(in the rows, 128 means zero)
Each row has a class, written after it.
[148 151 176 137 150 134 118 133 146 143 117 114  79 113 140 191 111  81
  93  86 162 103 142  74 153 159 148 109 147 154 134 111 123 146 139 129
 112 107 129 135 119 178 127 160 151 207 136 149] : (16)
[135 131 181 114 169 148 112 162 117  90 142 143  79 112 154 137  91  76
 117  93 139  91 172 131 198 135 133 127 107 120 121 135 117 146  92 133
  74 114 122 168 126 137  99 129 133 176 130  93] : (193)
[157 144 202 145 150 149 134 128 137 125 118 121  94 107 139 194 125  85
  82  70 160 102 151  66 176 159 127 123 130 133 148 102 117 145 141 134
 112 117 135 156  95 164 118 154 148 193 133 148] : (201)
[120 140 196  95 175 166 122 165 122  92 139 130  97 111 165 137  79  83
 103  82 131  82 168 147 183 124 137 157 106 111 124 134 131 107  90 145
  55 117 122 138 131 130 101 121 127 196 131  91] : (182)
[131 138 166 109 164 147 116 161 133  99 141 140  88 114 151 139  77  79
 104  85 143  91 155 134 185 138 136 119 107 133 122 135 127 122  85 120
  64 123 119 169 124 139 104 111 140 179 123  99] : (166)
[122 146 187 123 170 146 124 161 119 112 148 140  73 111 142 148  76  93
  97  80 137  92 158 131 210 143 145 136 100 110 138 134 120 130  78 142
  63 123 123 155 123 146  94 108 133 173 100  80] : (201)
[159 149 183 136 146 141 141 144 151 135 124 115  85  91 137 190 102  79
  94  80 163 102 137  76 164 168 149 106 141 154 115 107 109 128 123 118
 104 111 137 173 121 183 125 164 148 212 123 149] : (201)
[166 149 198 159 150 154 118 131 141 129 118 123  91 114 131 197 121  60
  89  68 166 101 147  66 174 155 128 121 139 123 136 110 108 143 137 142
  98  98 126 166 102 166 121 152 157 191 132 137] : (200)
[151 147 173 137 145 129 135 134 152 141 112 128  67  99 145 190 109  66
  96  85 148 105 144  79 163 159 141  86 137 157 149 109 119 146 142 109
 129 117 130 150 110 169 111 152 155 200 133 147] : (152)
[160 159 176 141 157 144 118 138 142 129 114 107  89 104 142 181 112  78
  81  75 165  91 143  61 167 164 138 111 142 150 121 112 113 122 147 140
  96 113 138 153 117 168 127 166 153 206 127 145] : (89)
[129 139 182 117 175 142 102 166 127  90 138 144  70 112 148 147  80  65
 106  76 132  86 166 132 191 145 143 132 115 120 121 134 122 126  92 130
  61 127 129 155 130 139  96 118 136 179 121  94] : (152)
[135 142 200 114 167 157 134 157 118  84 142 146  81 112 146 136  78  76
 102  74 145  88 165 132 202 131 144 160 103 108 140 136 136 120  89 155
  50 113 117 164 123 145 105 121 124 176 111  80] : (200)
[151 145 191 155 149 154 117 133 143 143 121 117  97 127 133 193 116  79
  74  87 157 105 148  70 175 161 131 116 128 132 156 107 113 143 136 122
 109  98 127 156 102 158 118 155 158 195 125 135] : (128)
[127 144 175 108 161 157 111 174 127  98 142 133  82 103 164 138  69  81
  92  75 132  95 159 132 211 146 131 153 100 106 112 127 116 113  85 129
  77 128 123 165 123 145 106 111 134 181 118 100] : (77)
[151 161 178 121 149 111 152 126 153 147 122 114  66 120 136 179 111  84
  93  83 148 119 149  85 161 159 153  92 132 147 135 113 125 141 138 129
  96 111 128 131 117 177  99 144 163 182 156 152] : (105)
[150 151 177 138 147 138 137 140 151 148 119 118  76  87 127 194 104  72
  92  87 162  96 134  65 155 161 149 109 129 156 120 105 110 130 124 129
 104 103 136 157 128 183 124 167 153 209 114 147] : (201)
[156 151 173 134 139 132 142 119 152 147 120 123  81 115 141 179 100  73
  92  85 145 123 153  86 167 168 139  93 127 151 145 121 119 132 135 125
  97 114 123 153 105 164 102 138 159 195 153 139] : (166)
[131 140 176 117 163 163 126 175 122  93 149 143  81 104 150 141  69  68
  99  69 126  87 153 139 206 135 137 145 105 113 111 127 114 103  94 137
  70 129 130 167 130 145 117 113 139 182 119  92] : (152)
[148 149 167 151 147 126 132 131 156 151 122 116  82 124 148 178 114  78
  93  89 147 113 134  81 168 160 150  90 146 148 145 117 117 149 134 108
 104 108 120 138 114 176 116 153 154 201 139 140] : (128)
[126 147 196  96 160 162 138 170 117  98 153 137  82 104 147 135  73  87
 112  87 121  95 171 140 209 131 134 156 104 111 124 136 125 111  85 147
  56 117 125 155 124 141 100 117 124 192 129  87] : (202)
[154 149 178 125 148 138 141 146 153 142 118 115  87  97 142 196 109  81
  96  75 161  96 130  73 164 161 142 100 151 148 113 109 118 134 125 106
 112 102 142 169 113 185 138 165 153 206 122 156] : (105)
[131 127 182 109 166 146 107 168 127  97 142 145  91 105 157 134  89  70
 103  84 137  90 181 132 195 135 131 133  98 111 130 126 119 131  90 120
  63 121 124 169 133 140 105 117 142 178 126 101] : (77)
[147 149 205 143 152 144 109 123 134 139 112 110  85 129 127 189 118  74
  85  71 153  97 146  61 176 161 117 119 121 140 154 108 109 143 143 138
 113 102 115 150 103 142 118 146 154 193 131 132] : (128)
[153 150 187 129 147 150 134 149 149 149 114 117  87  88 147 180 103  73
  90  76 164  90 138  73 159 156 139 122 136 143 113 106 112 115 125 130
  90 106 137 164 113 179 127 158 154 200 129 149] : (182)
[127 147 170 103 171 145 105 168 129  98 147 134  83 115 161 140  72  76
  93  82 130  90 152 137 206 144 131 146  93 117 126 133 118 116  85 120
  68 120 121 162 132 142 110 103 140 178 110  96] : (77)
[134 127 176 106 158 141 111 159 132 100 148 147  84 106 157 141  85  75
 109  90 133  99 175 141 180 141 133 116 105 130 137 142 121 122  88 117
  75 114 117 173 127 134 100 115 141 188 138  86] : (166)
[147 162 168 136 148 126 133 140 157 147 125 112  64 128 137 193 102  68
  89  84 148 108 139  91 176 162 147  73 145 152 133 121 112 135 132 101
 106 110 122 145 108 175 114 143 159 197 140 147] : (152)
[129 124 194 117 163 163 126 166 125  90 136 145  82  95 163 149  84  80
 119  80 151  99 177 135 184 143 139 139 108 123 121 132 111 132  89 136
  79 114 121 173 130 145 108 123 137 190 133  90] : (202)
[155 150 195 149 156 147 124 142 149 124 107 103  76 105 145 183 112  56
  91  71 164  93 153  63 165 166 132 113 130 148 130 106 104 121 149 132
 108 108 133 167 104 161 116 169 169 205 128 138] : (128)
[127 137 194 100 165 154 130 164 116  91 151 144  85 103 160 131  77  80
 100  78 132  90 169 136 200 131 135 157  99 114 134 135 138 110  88 135
  56 127 124 162 122 147 112 112 128 189 120  83] : (16)
[129 138 182 117 172 146 106 160 118 108 144 134  77 120 136 136  79  71
 108  84 137  90 163 137 194 141 128 146  88 119 127 139 125 121  95 137
  62 117 120 145 131 142 104 104 144 172 114  87] : (16)
[129 130 165 102 171 133 119 177 135  95 149 138 100 129 159 127  83  94
  93  95 120  87 154 134 197 131 139 111 105 128 117 129 123 116  81 120
  54 118 122 173 125 129 108 114 135 185 119 108] : (128)
[148 147 189 134 149 145 139 148 157 150 115 114  86 105 139 179 103  80
  93  76 161  94 134  66 167 164 141 102 138 152 120 114 110 133 124 128
  99 102 133 163 108 182 135 166 149 203 118 143] : (128)
[150 166 184 139 150 132 118 131 144 147 123 117  67 113 131 182 108  64
  85  87 154 104 143  78 168 143 139 100 121 141 144 114 113 147 132 127
  97 100 110 136 116 168 117 143 155 201 135 144] : (200)
[149 151 163 132 147 127 129 128 153 137 113 119  67 115 141 190  98  67
  92  78 140 102 140  80 162 156 143  95 144 149 149 107 122 141 140 123
 129 120 120 142 128 163 120 151 152 203 136 130] : (152)
[143 153 186 128 152 144 143 151 159 132 110 106  78 107 139 186  97  66
  90  62 161  91 144  71 171 164 139 104 147 149 121 114 116 119 132 134
 106 115 140 158 108 178 117 169 150 198 129 145] : (152)
[152 150 181 143 152 159 132 135 132 123 113 108  70 115 144 188 109  71
  92  66 151  92 143  74 192 158 115 120 131 125 134 104 118 138 146 136
 121 113 126 156 101 157 122 148 156 197 133 128] : (193)
[125 141 204 110 167 148 136 156 118 100 147 140  90 106 156 132  73  89
  98  87 123  95 166 133 196 133 140 152  94 130 147 136 126 115  87 141
  55 121 118 165 112 133 102 119 125 184 116  83] : (128)
[120 146 195 103 169 158 133 164 120  94 143 144  86 112 155 129  75  80
  96  79 131  94 169 140 209 138 144 165  89 114 136 137 130 116  86 141
  55 126 115 160 129 144 106 113 126 171 109  88] : (77)
[130 137 190 102 168 160 135 163 129  82 150 144  89 100 175 132  72  83
  97  70 137  94 164 142 199 142 139 166 101 115 134 131 124 113  88 136
  60 126 124 173 128 149 112 113 131 182 116  94] : (77)
[167 147 196 153 153 147 125 132 141 129 115 119  95  98 133 194 120  69
  89  68 174  96 146  62 169 151 131 119 131 139 137 104 116 143 145 139
 104 102 130 159 103 167 118 153 152 198 129 149] : (200)
[118 142 183 124 177 156 115 159 123 119 140 138  95 112 151 140  85  83
  93  71 154  88 151 144 197 144 130 155  95 111 143 135 135 129  83 132
  64 119 118 150 125 144  99 111 145 174 117  87] : (182)
[121 136 178  94 163 157 119 171 132 109 146 134 102 114 163 128  70  98
  96  86 133  94 158 136 188 128 125 118 121 110 110 133 127 118  70 130
  63 120 125 154 120 134 110 121 122 175 127  92] : (89)
[171 163 190 151 159 145 121 141 147 116 113 113  88  98 145 184 127  73
  90  71 164  93 146  64 169 160 138 111 131 145 122 107 104 118 154 131
  97 124 135 158 110 173 112 158 160 201 130 159] : (201)
[130 147 200 114 168 166 130 157 116  86 154 141  94 106 161 145  83  79
  98  71 139  97 167 135 199 131 140 174 110 105 139 138 129 116  90 142
  61 116 122 158 127 144  94 122 129 194 126  88] : (105)
[146 153 193 120 144 146 141 152 151 143 114 112  78  92 142 188 105  73
  91  74 158  99 136  78 167 155 142 116 140 151 122 110 110 126 120 122
 101 101 137 166 119 187 134 161 153 204 129 142] : (35)
[169 154 175 136 155 141 134 136 154 123 108 111  86 106 154 176 118  77
  96  66 154  94 138  59 167 164 135  84 166 149 117 113 117 120 145 134
 104 134 124 173 116 176 122 160 147 198 139 140] : (89)
[149 157 192 139 153 153 125 132 139 132 111 108  83 119 140 181 113  89
  88  68 153  95 146  66 177 156 120 121 137 136 137 109 116 140 141 149
 112 114 116 155 107 156 117 148 143 190 138 138] : (193)
[138 127 182 111 166 142 126 160 129  99 138 145  72 100 159 140  83  82
 119  93 131  91 170 128 193 140 136 121 115 129 125 135 123 140  91 126
  70 118 124 173 118 145  96 122 131 183 125  96] : (193)
[140 153 201 128 147 150 138 150 146 150 112 112  73 103 132 177 101  69
  94  65 156  93 142  69 169 162 130 112 138 145 110 113 115 122 129 146
  91 107 132 152 104 182 129 158 151 200 131 146] : (16)
[153 145 178 143 154 149 141 143 158 120 105  98  74 104 145 195 105  60
 100  72 168  98 144  76 179 172 138  86 146 155 112 107 110 121 147 119
 113 108 132 177 109 173 118 158 173 221 139 149] : (202)
[128 133 180 102 171 145 107 164 131 107 151 136  94 109 154 136  74  87
 106  87 128  88 166 136 187 131 130 132 109 126 121 132 118 114  89 134
  64 117 123 156 126 131 103 115 133 193 128 101] : (16)
[123 130 177 114 164 148 122 163 126 105 147 142  93 117 157 129  74  73
  95  77 129  92 168 141 199 133 129 137 105 110 141 125 125 122  88 116
  61 115 120 174 125 136 109 108 141 186 119  86] : (16)
[155 161 181 147 159 150 113 129 139 130 122 106  98 110 143 184 118  80
  74  72 175  99 144  70 179 154 130 113 134 131 123 110 109 145 146 130
 106  99 136 148  99 169 132 152 151 200 128 139] : (89)
[133 134 184 124 161 150 119 156 119 110 152 144  71 107 151 140  79  76
 101  88 134 100 164 135 209 131 130 145  92 103 143 134 121 131  81 132
  67 112 117 167 131 145  96 104 152 174 116  75] : (193)
[143 158 182 131 153 128 112 135 155 148 112 108  77 120 138 193 122  85
  96  95 162 111 143  74 160 167 140  73 143 165 146 122 124 155 137 109
 115 115 113 136 112 166 110 141 156 208 145 154] : (202)
[122 128 177 107 161 158 115 167 126 104 147 140  93 111 149 136  78  82
 107  89 131  95 167 136 184 133 130 134 108 120 112 130 116 117  85 133
  68 122 120 160 127 130 109 120 136 189 129 101] : (16)
[124 130 199 110 161 148 113 163 116 104 135 153  64 113 142 141  84  67
 108  83 128  92 174 122 192 149 130 144  99 121 129 138 121 134  87 135
  56 122 122 153 117 141  99 119 132 174 128  87] : (16)
[164 150 204 153 153 154 126 131 140 127 119 120  89  99 137 193 116  59
  84  67 170  98 152  68 173 151 129 117 125 127 138 109 110 135 141 139
  90 100 132 158 101 164 116 154 161 196 131 137] : (200)
[155 139 194 145 156 147 124 134 137 124 121 115  84 106 147 186 120  61
  89  75 158  99 144  68 179 166 123 123 121 138 136 107 113 143 150 119
 112 106 143 158  86 157 129 155 160 205 122 145] : (128)
[164 155 184 150 156 149 131 138 149 121 112 111  84 113 147 196 120  75
  91  70 155  95 145  70 174 163 138 100 144 140 133 107 112 121 145 123
 103 130 130 159 111 175 115 154 160 199 138 148] : (201)
[158 162 192 145 154 154 124 141 139 132 108 112  70 108 132 194 116  65
  95  63 156  90 145  64 171 167 128 114 141 136 121 106 109 113 150 141
 103 112 129 162 115 164 112 156 167 196 133 150] : (105)
[136 135 179 111 163 148 106 150 121 102 154 145  75 108 150 142  84  84
 107  91 137 100 172 133 196 149 133 133 109 116 128 144 110 130  84 122
  69 115 118 166 128 138  98 118 128 186 128  81] : (89)
[154 152 211 140 148 156 126 137 139 135 108 117  80 103 133 188 117  66
  87  61 164  98 153  68 177 152 126 136 127 138 143 106 108 135 139 150
 108 101 124 158 108 163 123 157 159 196 133 135] : (35)
[157 135 176 132 144 141 133 147 154 144 122 116  88 106 144 181 102  77
  94  85 162 100 140  71 161 160 140 107 153 150 120 114 123 134 122 123
 106 104 136 171 112 189 141 167 144 205 121 154] : (16)
[128 129 200 113 162 152 112 155 123  98 145 146  68 113 157 140  78  76
 115  87 135 100 170 132 188 155 135 141 111 118 134 132 103 132  86 139
  77 105 121 179 123 134  93 128 133 181 125  88] : (128)
[158 155 193 128 138 149 140 144 148 147 122 127  84  87 144 180  99  84
  91  76 149 102 138  65 156 161 137 118 134 145 123 105 108 108 122 141
  96 117 128 168 119 174 128 154 142 197 128 148] : (201)
[152 154 177 117 149 117 136 134 152 137 126 113  67 111 143 185 109  68
  92  88 156 106 135  77 164 152 146  79 140 158 137 116 134 145 128 116
 101 109 119 152 109 173 126 146 149 211 139 152] : (200)
[154 152 181 132 153 143 131 146 154 138 115 109  97 106 140 200 109  83
  90  72 175  96 136  68 162 162 146 101 155 149 113 113 123 135 127 119
 109 102 138 163 112 181 132 170 154 206 125 153] : (105)
[160 149 174 132 141 142 143 150 150 136 123 116  90 109 136 189  99  69
  89  80 159  99 129  73 176 151 145  95 150 142 115 111 121 133 114 122
  91 105 133 173 114 188 137 160 147 203 129 143] : (200)
[127 132 169 115 168 153 115 159 123 102 145 137  98 105 158 141  78  82
  98  81 147  98 163 134 191 136 137 118 112 114 117 131 119 134  79 123
  77 124 121 169 134 136 116 122 137 183 121  77] : (89)
[130 131 186 116 164 140 109 157 126 100 141 142  76 111 155 139  81  78
 106  91 138  97 166 128 187 150 143 127  97 135 130 136 111 122  90 123
  68 114 111 176 128 135 101 119 136 185 126  91] : (128)
[129 140 193 103 162 163 134 151 121  92 153 145  92  98 161 131  71  82
 106  82 139 100 177 143 184 132 140 162  92 130 142 140 132 104  95 149
  65 118 112 163 123 130  98 115 123 192 129  90] : (166)
[120 146 190 106 171 159 127 156 117 100 150 137  94 106 152 128  77  91
  96  81 138  92 164 131 205 127 141 150 105 117 127 144 135 113  88 154
  56 119 118 147 121 144 106 117 117 186 119  75] : (89)
[127 129 185 110 176 141 106 153 122 104 144 140  83 107 158 136  83  72
 104  85 142  95 179 127 180 142 134 120 107 119 129 138 120 136  85 133
  64 114 118 167 136 134 103 121 128 175 125  81] : (89)
[135 134 162 101 167 151 116 170 132 100 155 141  92 127 150 145  78  97
 104  93 121  89 160 149 201 131 130 109 119 105 113 131 123 119  82 118
  72 111 123 165 127 128 100 118 137 190 128 108] : (105)
[152 151 183 128 149 148 142 148 151 139 120 119  88 101 140 187 100  75
  89  74 160  95 141  74 167 154 141 105 140 142 118 109 115 126 123 125
  99 104 135 170 116 177 130 161 156 200 128 144] : (105)
[130 125 176 120 168 154 116 155 124  95 130 146  74 103 157 144  84  76
 108  80 143  87 161 137 198 154 142 144 105 120 119 137 115 123  91 132
  75 124 121 173 123 149 101 125 136 180 130  90] : (182)
[134 120 185 119 163 156 122 159 125  92 133 153  81 103 161 146  86  71
 117  78 135  95 175 128 189 147 139 138 112 122 126 139 116 130  93 144
  78 113 130 177 118 143 104 126 132 178 124  90] : (166)
[163 157 191 136 152 144 125 141 146 126 104 107  81 106 144 199 124  69
  99  67 168  97 144  66 166 164 138 102 152 161 135 110 115 126 150 126
 109 120 126 163 112 169 120 154 163 204 144 144] : (35)
[133 141 176 110 162 153 114 162 120 100 150 139  79 116 144 147  70  79
  95  90 127  92 163 136 202 126 130 136  99 108 127 129 120 123  78 121
  67 117 114 164 132 133  98 111 143 186 124  93] : (105)
[152 151 181 133 145 149 140 143 148 146 118 114  87  96 140 187 105  85
  93  86 165 101 139  71 166 160 141 118 136 152 123 112 115 140 124 126
 112  99 133 163 119 179 129 174 150 208 123 149] : (193)
[160 143 193 149 153 158 122 132 140 130 112 119  99 110 148 174 119  72
  80  72 161  94 155  70 172 153 123 137 132 124 143 109 116 127 140 146
  92 114 127 164 102 159 114 156 152 193 136 148] : (182)
[116 132 185 114 177 149 105 150 126 107 133 137  82 115 152 147  81  76
  97  81 145  83 162 137 195 138 135 139  93 118 142 132 120 129  85 136
  66 117 116 152 130 134  91 113 149 177 125  84] : (182)
[117 148 199 110 165 156 135 159 123  93 149 143  92 105 159 138  75  75
  98  71 135  99 170 139 193 128 145 159 104 118 142 139 125 107  89 140
  61 123 117 155 125 132  91 113 124 182 120  79] : (152)
[158 156 167 126 142 127 128 135 155 141 113 129  83 111 153 182 122  92
  94  87 145 106 138  71 155 152 141  96 152 155 147 117 134 146 131 119
 115 123 123 147 107 175 123 153 143 195 142 154] : (166)
[122 144 196 106 166 169 119 161 121  94 147 138  89 106 151 143  82  95
 100  87 135  92 165 143 197 130 137 161  93 114 127 137 127 111  91 133
  64 114 114 148 129 137 105 113 131 189 127  82] : (193)
[124 137 198 103 159 146 109 162 120  93 132 143  74 101 151 150 101  71
 107  85 137 100 170 132 190 128 140 140  95 120 130 137 113 137  88 120
  71 119 122 148 130 144 108 112 147 185 137  81] : (35)
[157 160 183 137 161 137 134 148 157 120 111 102  75 116 159 178 115  73
  92  78 160  93 145  69 172 165 143  93 142 153 122 117 111 116 142 122
  94 119 133 161  98 175 112 169 159 200 135 155] : (128)
[153 153 177 136 151 149 136 139 153 123 102 105  75 102 137 179 105  61
  96  64 161  88 151  66 163 167 130 112 132 160 127 110 109 118 150 143
 110 115 133 168 111 166 114 163 162 208 132 143] : (166)
[135 118 188 114 160 148 131 162 128  93 143 151  76  99 156 147  81  74
 108  83 132  99 177 125 200 145 139 133 108 113 127 128 115 132  79 125
  75 129 128 184 115 149 101 124 127 176 128  87] : (201)
[158 161 187 146 152 148 119 129 136 136 122 112  75 112 142 182 117  80
  86  84 155 105 146  74 181 157 124 109 125 136 137 113 116 137 147 128
 109 110 115 151 102 155 107 143 152 196 134 148] : (193)
[143 147 184 137 147 138 127 125 147 147 110 129  81 101 144 190 117  74
  88  76 145 104 142  73 175 156 134 108 128 142 152 103 116 157 136 126
 123 115 120 146 121 174 119 149 157 198 136 145] : (77)
[181 154 174 148 151 146 123 140 150 123 112 117 100 113 150 196 133  86
  98  72 156  95 136  61 163 161 132  95 169 139 128 106 120 114 151 114
 115 125 126 186 120 175 116 151 156 195 136 165] : (105)
[118 140 166 102 167 150 100 170 130 109 148 131  83 122 147 141  80  76
 100  88 127  88 162 142 203 135 122 122  93 107 120 131 114 122  84 113
  67 119 117 150 136 130 104  99 150 183 118  96] : (77)
[121 144 186 114 173 147 100 157 123 110 150 139  84 105 158 147  83  78
  93  79 150  97 159 129 197 148 133 151  89 117 141 135 121 126  84 134
  65 117 119 157 135 140  94 102 145 177 108 101] : (77)
[134 131 185 124 163 147 109 159 119  90 137 152  60 101 158 153  74  60
 108  72 133  94 167 127 191 158 142 143 107 121 122 136 101 121  96 133
  73 119 127 172 130 138  97 116 132 178 122  87] : (152)
[150 149 183 139 158 152 136 141 152 130  99 104  71 102 153 184 104  58
  94  69 158  87 147  75 169 165 140 107 142 146 115 107 108 112 143 130
  94 122 134 164 107 175 119 160 167 204 143 150] : (182)
[128 146 181 110 164 142 104 165 120 112 143 133  76 114 142 151  83  80
  96  88 145  95 153 128 199 140 140 147  94 123 139 141 125 124  81 124
  58 111 123 150 135 143 103 104 143 180 107  86] : (35)
[160 157 176 137 147 134 135 147 153 139 117 118  84  83 141 185 104  75
  94  78 165  92 141  67 152 150 144 114 129 152 119 106 105 136 122 126
 104 108 136 156 122 181 135 172 152 209 117 139] : (201)
